Below is a small trained network, with its code and all its weights. Each question gives an input and a class and asks what happens when units are switched off, that is, made to give their printed mean instead of their output.

import numpy as np


def w(rows, s, z=0):
    codes = np.array(rows[::2]) - 128.0
    scale = np.full(codes.shape[1], s)
    scale[-1] = z or s
    return codes * scale


def norm(h):
    return h / np.sqrt((h * h).mean(-1, keepdims=True) + 1e-5)


def f(y):
    return np.maximum(y, 0)


def log_softmax(a):
    a = a - a.max(-1, keepdims=True)
    return a - np.log(np.exp(a).sum(-1, keepdims=True))


def net(x, mask):
    res = np.array(x, float).reshape(1, 8) / 4 @ E
    u = 0
    for l in range(2):
        y = f(norm(res) @ A[l][:, :-1].T + A[l][:, -1])
        res = res + np.where(mask[u : u + 16], y, B[l][:, -1]) @ B[l][:, :-1]
        u += 16
    return log_softmax(norm(res)[-1] @ U[:, :-1].T + U[:, -1])


A, B = {}, {}
E = w([
[132,125,126,134,135,132,136,129],'x0',
[122,128,125,113,120,114,128,123],'x1',
[126,130,124,111,115,119,117,125],'x2',
[136,17,148,166,153,64,53,132],'x3',
[146,124,110,126,143,138,132,121],'x4',
[93,174,59,127,175,73,93,233],'x5',
[118,129,130,116,115,116,124,128],'x6',
[103,163,64,254,93,109,103,65],'x7',
],0.0085)
A[0] = w([
[129,185,107,168,104,117,127,93,93],'L0N0',
[134,110,124,153,154,147,158,138,114],'L0N1',
[124,136,116,168,98,138,105,85,108],'L0N2',
[131,58,135,132,148,115,86,132,91],'L0N3',
[131,105,136,150,149,77,105,152,90],'L0N4',
[117,179,46,169,135,65,122,198,68],'L0N5',
[127,118,110,128,149,103,99,163,3],'L0N6',
[106,134,174,124,130,84,144,116,115],'L0N7',
[114,156,67,124,165,99,116,250,75],'L0N8',
[117,154,89,190,105,93,128,79,156],'L0N9',
[108,98,80,178,117,101,97,82,19],'L0N10',
[123,140,104,170,99,114,170,118,48],'L0N11',
[134,23,126,156,129,91,90,143,168],'L0N12',
[111,168,192,151,139,139,121,130,77],'L0N13',
[109,127,141,92,120,146,157,125,165],'L0N14',
[133,105,141,159,123,139,146,114,109],'L0N15',
],0.013,0.0038)
B[0] = w([
[106,104,86,79,171,93,129,112,212],'L0N0',
[123,123,138,83,90,110,110,151,139],'L0N1',
[151,126,127,111,134,89,175,128,206],'L0N2',
[69,130,70,72,78,126,119,101,195],'L0N3',
[168,56,79,119,120,124,170,125,181],'L0N4',
[127,126,128,122,159,251,88,147,248],'L0N5',
[137,61,95,151,118,107,158,161,156],'L0N6',
[149,143,106,98,139,153,122,121,143],'L0N7',
[145,199,121,129,120,25,148,96,245],'L0N8',
[104,148,95,166,51,109,82,82,254],'L0N9',
[204,139,201,157,91,130,143,186,214],'L0N10',
[116,126,98,103,151,111,129,103,175],'L0N11',
[97,138,189,155,202,109,79,106,245],'L0N12',
[153,117,135,102,109,134,129,125,142],'L0N13',
[177,97,133,149,121,144,116,155,175],'L0N14',
[141,159,125,100,124,113,121,117,164],'L0N15',
],0.021,0.0094)
A[1] = w([
[94,144,147,100,221,76,192,153,60],'L1N0',
[140,214,77,117,112,159,169,152,69],'L1N1',
[179,90,134,146,78,253,205,196,92],'L1N2',
[129,87,67,188,63,133,122,118,67],'L1N3',
[43,97,201,33,185,245,109,121,51],'L1N4',
[95,178,79,114,71,175,177,96,61],'L1N5',
[166,188,140,208,190,147,99,175,115],'L1N6',
[82,141,108,225,113,129,139,47,39],'L1N7',
[81,54,97,195,171,176,96,126,117],'L1N8',
[149,179,162,150,119,142,122,78,99],'L1N9',
[137,73,75,115,58,110,179,158,87],'L1N10',
[77,123,94,183,141,204,57,173,77],'L1N11',
[49,190,106,165,124,60,159,156,136],'L1N12',
[89,145,86,128,126,110,204,103,2],'L1N13',
[103,135,75,50,113,150,182,134,138],'L1N14',
[144,214,183,152,98,133,229,164,56],'L1N15',
],0.014,0.0034)
B[1] = w([
[59,98,72,148,186,122,162,161,192],'L1N0',
[98,197,173,144,146,110,182,138,245],'L1N1',
[129,95,108,110,130,132,3,188,207],'L1N2',
[108,98,123,67,164,141,203,103,220],'L1N3',
[195,150,147,175,161,191,234,45,201],'L1N4',
[128,119,35,191,97,109,161,103,225],'L1N5',
[134,38,147,73,61,114,136,103,210],'L1N6',
[128,151,213,126,143,93,108,177,254],'L1N7',
[170,174,121,101,96,180,163,176,174],'L1N8',
[83,104,113,161,148,128,115,166,226],'L1N9',
[111,105,108,104,69,193,128,106,176],'L1N10',
[169,167,116,130,165,203,73,165,190],'L1N11',
[130,80,139,154,137,197,75,132,243],'L1N12',
[115,102,134,100,54,159,127,94,173],'L1N13',
[159,116,192,122,139,109,85,164,209],'L1N14',
[159,163,171,71,89,126,203,147,192],'L1N15',
],0.022,0.0066)
U = w([
[194,83,162,78,115,195,48,193,255],'0',
[82,94,77,122,7,110,167,29,128],'1',
[163,93,182,143,219,182,213,21,108],'2',
[97,116,253,184,115,26,73,78,40],'3',
[90,194,164,63,127,87,255,216,85],'4',
[89,249,27,164,123,194,114,140,67],'5',
[48,53,56,117,242,84,135,163,117],'6',
],0.013,0.0026)

Each question gives the input, the list of numbers given to net, and the class t.
The units are the neurons (one row each of A and B). Each row of codes is followed by its name. A weight is (code - 128) times the scale printed after its matrix; where a second scale follows, it is the last column's (A, B and U).
mask holds one flag per neuron, layer by layer. A switched-off neuron (its flag False) gives its mean, the last column of its row in B, instead of its output. The means were averaged over made-up inputs and are rounded, as every weight is.
A unit's drop is (log p(t) with every unit on - log p(t) with that unit switched off) / (log p(t) with every unit on - log p(t) with every unit switched off).
The circuit of an input: a set's keep is (log p(t) with only the set's units on - log p(t) with every unit switched off) / (log p(t) with every unit on - log p(t) with every unit switched off). Starting from the 12 units with the biggest drops (on a tie, the unit counted first), units are removed one at a time, each time the one whose removal leaves the highest keep (on an exact tie, the one counted first), for as long as the keep stays at least 0.8.
circuit, biggest first: the units of the circuit, biggest drop first
unit that matters most: the unit with the biggest drop
top k neurons: the k neurons with the biggest drops, biggest first
k most important neurons of layer l: the k neurons of layer l with the biggest drops, biggest first
input [-4,8,-3,7,2,8,-8,8], class 0: circuit, biggest first	[L0N5]
input [-2,3,-8,-8,0,-6,4,1], class 1: top 2 neurons	[L0N12; L0N5]
input [-6,6,-5,-7,0,-2,-5,-8], class 0: top 3 neurons	[L0N12; L1N2; L0N8]
input [0,-3,5,4,2,5,3,0], class 6: 3 most important neurons of layer 0	[L0N8; L0N9; L0N12]
input [4,2,2,0,7,-7,3,2], class 1: top 2 neurons	[L0N12; L0N5]
input [2,3,-5,0,3,7,4,-6], class 4: top 4 neurons	[L0N8; L0N12; L0N0; L0N9]
input [6,-2,7,-8,7,-6,-6,-2], class 0: 4 most important neurons of layer 0	[L0N8; L0N12; L0N9; L0N14]
input [4,2,1,7,6,3,6,-1], class 6: top 2 neurons	[L0N12; L0N9]
input [-3,-4,-8,-2,7,-7,4,1], class 1: top 2 neurons	[L0N12; L0N5]
input [-5,-6,7,4,-6,2,-2,0], class 6: top 3 neurons	[L0N8; L0N12; L0N9]
input [-4,-1,-4,-3,4,-7,0,-2], class 0: top 3 neurons	[L0N8; L0N12; L1N2]
input [-3,-7,7,3,3,-2,8,0], class 2: top 2 neurons	[L0N9; L0N12]
input [1,-7,4,-5,1,-7,-1,-1], class 0: top 4 neurons	[L0N8; L0N12; L0N9; L1N2]
input [8,4,0,1,-8,8,2,-4], class 6: circuit, biggest first	[L0N10]
input [-3,0,-1,1,4,0,3,0], class 2: top 3 neurons	[L0N9; L0N8; L0N12]
input [-1,6,4,8,3,5,-4,1], class 0: 4 most important neurons of layer 0	[L0N5; L0N0; L0N2; L0N12]
input [-2,-4,-3,-3,5,1,5,0], class 4: 4 most important neurons of layer 0	[L0N12; L0N9; L0N8; L0N3]
input [-3,-4,-5,-5,6,0,3,7], class 1: 2 most important neurons of layer 0	[L0N12; L0N2]
input [3,0,-2,-3,8,2,1,-5], class 4: 2 most important neurons of layer 0	[L0N12; L0N9]
input [8,-1,1,3,-5,-8,-1,-7], class 2: unit that matters most	L1N4
input [-4,-1,1,0,1,-1,-3,8], class 1: 2 most important neurons of layer 0	[L0N12; L0N2]
input [-3,2,5,0,-1,1,8,-5], class 4: 4 most important neurons of layer 0	[L0N9; L0N12; L0N0; L0N5]
